Here is a tiny trained network, its code and every weight. The questions are about switching its units off for an input and a target symbol, where a switched-off unit gives its printed mean instead of its output.

import numpy as np


def w(rows, s, z=0):
    codes = np.array(rows[::2]) - 128.0
    scale = np.full(codes.shape[1], s)
    scale[-1] = z or s
    return codes * scale


def norm(h):
    return h / np.sqrt((h * h).mean(-1, keepdims=True) + 1e-5)


def f(y):
    return y / 2 * (1 + np.tanh(0.7978845608 * (y + 0.044715 * y**3)))


def softmax(a):
    e = np.exp(a - a.max(-1, keepdims=True))
    return e / e.sum(-1, keepdims=True)


def log_softmax(a):
    a = a - a.max(-1, keepdims=True)
    return a - np.log(np.exp(a).sum(-1, keepdims=True))


def net(x, mask):
    ids = ['ΠΩαζσψ'.index(c) for c in x.split()]
    T = len(ids)
    res = E[ids] + P[:T]
    u = 0
    for l in range(2):
        r = norm(res)
        for j in range(2):
            rows = slice(2 * j, 2 * j + 2)
            q, k, v = (r @ M[l][rows].T for M in (Q, K, V))
            z = softmax(np.where(np.tri(T) > 0, q @ k.T / 2**0.5, -1e9)) @ v
            o = O[l][rows]
            res = res + np.where(mask[u + j], z, o[:, -1]) @ o[:, :-1]
        u += 2
        y = f(norm(res) @ A[l][:, :-1].T + A[l][:, -1])
        res = res + np.where(mask[u : u + 8], y, B[l][:, -1]) @ B[l][:, :-1]
        u += 8
    return log_softmax(norm(res)[-1] @ U[:, :-1].T + U[:, -1])


Q, K, V, O, A, B = {}, {}, {}, {}, {}, {}
E = w([
[35,32,74,150,113,141,176,166,42,95],'Π',
[111,56,120,108,215,120,69,107,160,106],'Ω',
[66,139,103,148,78,24,151,183,101,45],'α',
[150,76,111,140,103,106,168,194,5,161],'ζ',
[78,20,87,85,92,132,162,145,115,221],'σ',
[108,42,45,154,53,168,65,150,94,147],'ψ',
],0.018)
P = w([
[81,97,84,179,250,77,108,150,150,255],'0',
[80,53,149,138,152,78,118,170,151,197],'1',
[71,61,114,123,137,116,61,152,119,202],'2',
[122,114,103,151,128,121,30,103,60,198],'3',
[91,112,106,36,113,152,117,142,142,92],'4',
[150,143,119,63,98,125,94,88,104,51],'5',
[205,174,110,78,98,105,70,59,57,48],'6',
[176,147,83,11,109,194,84,65,59,26],'7',
],0.0094)
Q[0] = w([
[112,91,97,203,88,150,179,106,79,82],'L0H1',
[56,60,115,130,143,70,191,120,61,123],'L0H1',
[79,208,146,201,203,176,146,88,98,90],'L0H2',
[163,158,254,195,208,163,187,157,243,134],'L0H2',
],0.0084)
K[0] = w([
[166,184,107,77,96,167,153,177,56,109],'L0H1',
[147,168,172,92,88,108,130,121,74,191],'L0H1',
[140,133,172,166,148,1,177,206,148,137],'L0H2',
[70,111,166,190,212,103,125,181,122,141],'L0H2',
],0.0092)
V[0] = w([
[255,109,83,49,144,167,104,137,120,102],'L0H1',
[129,163,108,190,52,170,188,180,111,134],'L0H1',
[182,188,88,174,92,158,69,158,143,47],'L0H2',
[106,139,142,198,161,99,196,219,68,104],'L0H2',
],0.008)
O[0] = w([
[133,103,116,30,112,27,67,185,148,167,57],'L0H1',
[169,65,136,174,195,54,216,137,157,94,195],'L0H1',
[2,129,163,144,118,196,100,199,26,240,3],'L0H2',
[122,185,25,18,189,108,182,166,37,168,86],'L0H2',
],0.0078,0.0029)
A[0] = w([
[73,243,114,135,114,220,238,118,57,111,91],'L0N1',
[169,116,190,184,9,122,183,124,81,81,119],'L0N2',
[81,125,180,122,214,102,88,157,122,52,182],'L0N3',
[156,160,143,76,56,175,39,116,174,120,31],'L0N4',
[190,185,212,104,212,69,210,70,130,89,42],'L0N5',
[132,141,141,186,254,134,109,157,137,101,192],'L0N6',
[109,94,174,193,37,115,54,143,147,141,145],'L0N7',
[151,163,192,178,188,179,141,46,196,200,2],'L0N8',
],0.0079,0.0033)
B[0] = w([
[105,214,178,133,7,71,81,148,121,70,148],'L0N1',
[128,140,109,47,111,145,103,162,191,186,201],'L0N2',
[101,114,180,103,129,62,89,130,103,199,174],'L0N3',
[120,180,142,124,118,163,114,231,110,40,162],'L0N4',
[142,111,105,156,97,201,94,167,137,185,139],'L0N5',
[92,82,164,149,80,64,173,16,150,149,148],'L0N6',
[131,130,88,145,166,146,142,214,133,154,253],'L0N7',
[96,129,195,144,198,165,177,49,197,239,122],'L0N8',
],0.011,0.0068)
Q[1] = w([
[72,17,61,118,85,121,6,207,128,204],'L1H1',
[62,75,29,80,104,116,130,186,97,47],'L1H1',
[176,141,53,71,87,171,121,171,117,123],'L1H2',
[119,162,137,96,124,135,177,87,76,136],'L1H2',
],0.011)
K[1] = w([
[145,124,203,107,175,182,1,123,135,68],'L1H1',
[202,144,173,45,143,149,41,99,108,137],'L1H1',
[96,102,219,99,154,131,70,98,144,129],'L1H2',
[152,152,86,31,150,59,155,119,100,66],'L1H2',
],0.0095)
V[1] = w([
[130,150,66,191,167,254,133,233,121,58],'L1H1',
[123,179,119,69,124,134,206,173,32,163],'L1H1',
[110,174,156,45,178,104,53,98,84,100],'L1H2',
[162,196,44,140,120,144,201,159,204,134],'L1H2',
],0.0072)
O[1] = w([
[1,132,55,72,168,197,110,209,174,242,56],'L1H1',
[123,207,120,157,210,45,146,153,87,183,2],'L1H1',
[60,77,153,91,75,46,147,117,40,87,100],'L1H2',
[101,60,124,119,176,164,124,121,104,233,82],'L1H2',
],0.009,0.0072)
A[1] = w([
[75,195,221,191,74,135,127,124,63,111,6],'L1N1',
[222,89,146,134,139,86,107,126,172,104,41],'L1N2',
[135,66,90,78,142,125,111,74,144,84,194],'L1N3',
[175,69,139,161,134,113,169,93,202,77,235],'L1N4',
[125,194,146,219,166,166,185,104,121,103,67],'L1N5',
[95,147,180,83,120,160,170,207,98,137,17],'L1N6',
[144,157,187,182,203,161,154,133,93,172,126],'L1N7',
[92,96,130,165,94,176,144,247,187,202,156],'L1N8',
],0.013,0.002)
B[1] = w([
[161,36,205,136,30,159,178,148,120,136,157],'L1N1',
[162,110,133,167,110,202,117,60,199,118,230],'L1N2',
[147,65,136,171,138,52,122,144,181,128,220],'L1N3',
[224,137,212,159,98,122,137,57,175,150,255],'L1N4',
[126,138,126,64,152,245,58,76,139,118,127],'L1N5',
[207,55,87,137,113,140,54,13,199,101,150],'L1N6',
[162,144,176,169,97,114,86,184,132,93,133],'L1N7',
[32,109,76,61,119,201,37,121,122,155,252],'L1N8',
],0.012,0.011)
U = w([
[95,205,61,91,171,185,116,62,94,69,46],'Π',
[74,137,156,85,164,128,88,167,145,115,4],'Ω',
[138,178,148,63,25,202,117,203,77,39,169],'α',
[134,126,92,79,208,1,64,245,135,146,133],'ζ',
[146,94,126,182,125,114,74,87,210,184,122],'σ',
[46,129,115,60,136,196,34,164,128,216,203],'ψ',
],0.0057,0.0033)

Each question gives the input, a string of symbols that net reads in full, and the target symbol t.
The units are the heads (2 rows each of Q, K, V and O) and the neurons (one row each of A and B). Each row of codes is followed by its name. A weight is (code - 128) times the scale printed after its matrix; where a second scale follows, it is the last column's (O, A, B and U).
mask holds one flag per unit, layer by layer, with each layer's heads first. A switched-off unit (its flag False) gives its mean, the last column of its rows in O or B, instead of its output. The means were averaged over made-up inputs and are rounded, as every weight is.
A unit's drop is (log p(t) with every unit on - log p(t) with that unit switched off) / (log p(t) with every unit on - log p(t) with every unit switched off).
The circuit of an input: a set's keep is (log p(t) with only the set's units on - log p(t) with every unit switched off) / (log p(t) with every unit on - log p(t) with every unit switched off). Starting from the 12 units with the biggest drops (on a tie, the unit counted first), units are removed one at a time, each time the one whose removal leaves the highest keep (on an exact tie, the one counted first), for as long as the keep stays at least 0.8.
units of the circuit, in order: the units of the circuit, biggest drop first
top k neurons: the k neurons with the biggest drops, biggest first
k most important neurons of layer l: the k neurons of layer l with the biggest drops, biggest first
heads that matter: for each layer, one digit per head in row order, 1 if its drop is at least 0.15 and else 0, layers parted by /
drop of u: that unit's drop, to one decimal
input α Π Π α, target α: units of the circuit, in order : [L0N1; L0H1; L0H2]
input Π ζ α ζ ψ ζ α ζ, target ζ: units of the circuit, in order : [L0H1; L1H1]
input ψ α ψ α α, target ψ: heads that matter : 01 / 11
input ψ Ω α ψ α ψ, target α: top 4 neurons : [L0N3; L0N6; L0N4; L0N7]
input ζ ζ α, target ζ: heads that matter : 01 / 00
input ζ Ω Π α α ζ ψ Ω, target ψ: heads that matter : 11 / 10
input ζ ζ ψ Π, target ψ: heads that matter : 00 / 10
input Π ζ Ω Ω Ω, target α: 2 most important neurons of layer 0 : [L0N4; L0N7]
input α Π Π, target α: units of the circuit, in order : [L0H1; L0N1; L0H2; L1N2]
input Ω ψ ζ Π Ω, target ζ: 3 most important neurons of layer 0 : [L0N4; L0N7; L0N3]
input Π ψ Ω ψ ζ Ω Ω, target α: units of the circuit, in order : [L0H1; L0N4; L1H2]
input α ζ Π, target ζ: units of the circuit, in order : [L0H2; L1H1]
input Π ψ ζ ζ α, target ζ: heads that matter : 01 / 10
input α Ω σ ψ α ψ σ, target α: heads that matter : 11 / 11
input α Π ψ ζ ψ ζ, target ψ: heads that matter : 01 / 00
input Ω ψ α ζ ζ Ω, target ζ: 2 most important neurons of layer 0 : [L0N4; L0N1]
input ζ α ψ σ, target ψ: heads that matter : 00 / 10
input ψ α ζ Π, target ζ: most important neuron of layer 0 : [L0N7]
input ψ Ω Ω, target ψ: most important neuron of layer 1 : [L1N8]
input α Ω α α, target α: drop of L0H1 : 0.1
input σ ψ Π, target ψ: drop of L1H1 : 0.5
input ζ ζ Π Π ζ, target ζ: drop of L1H1 : 0.2
input Π ψ Ω σ ψ, target α: drop of L0H2 : 0.2
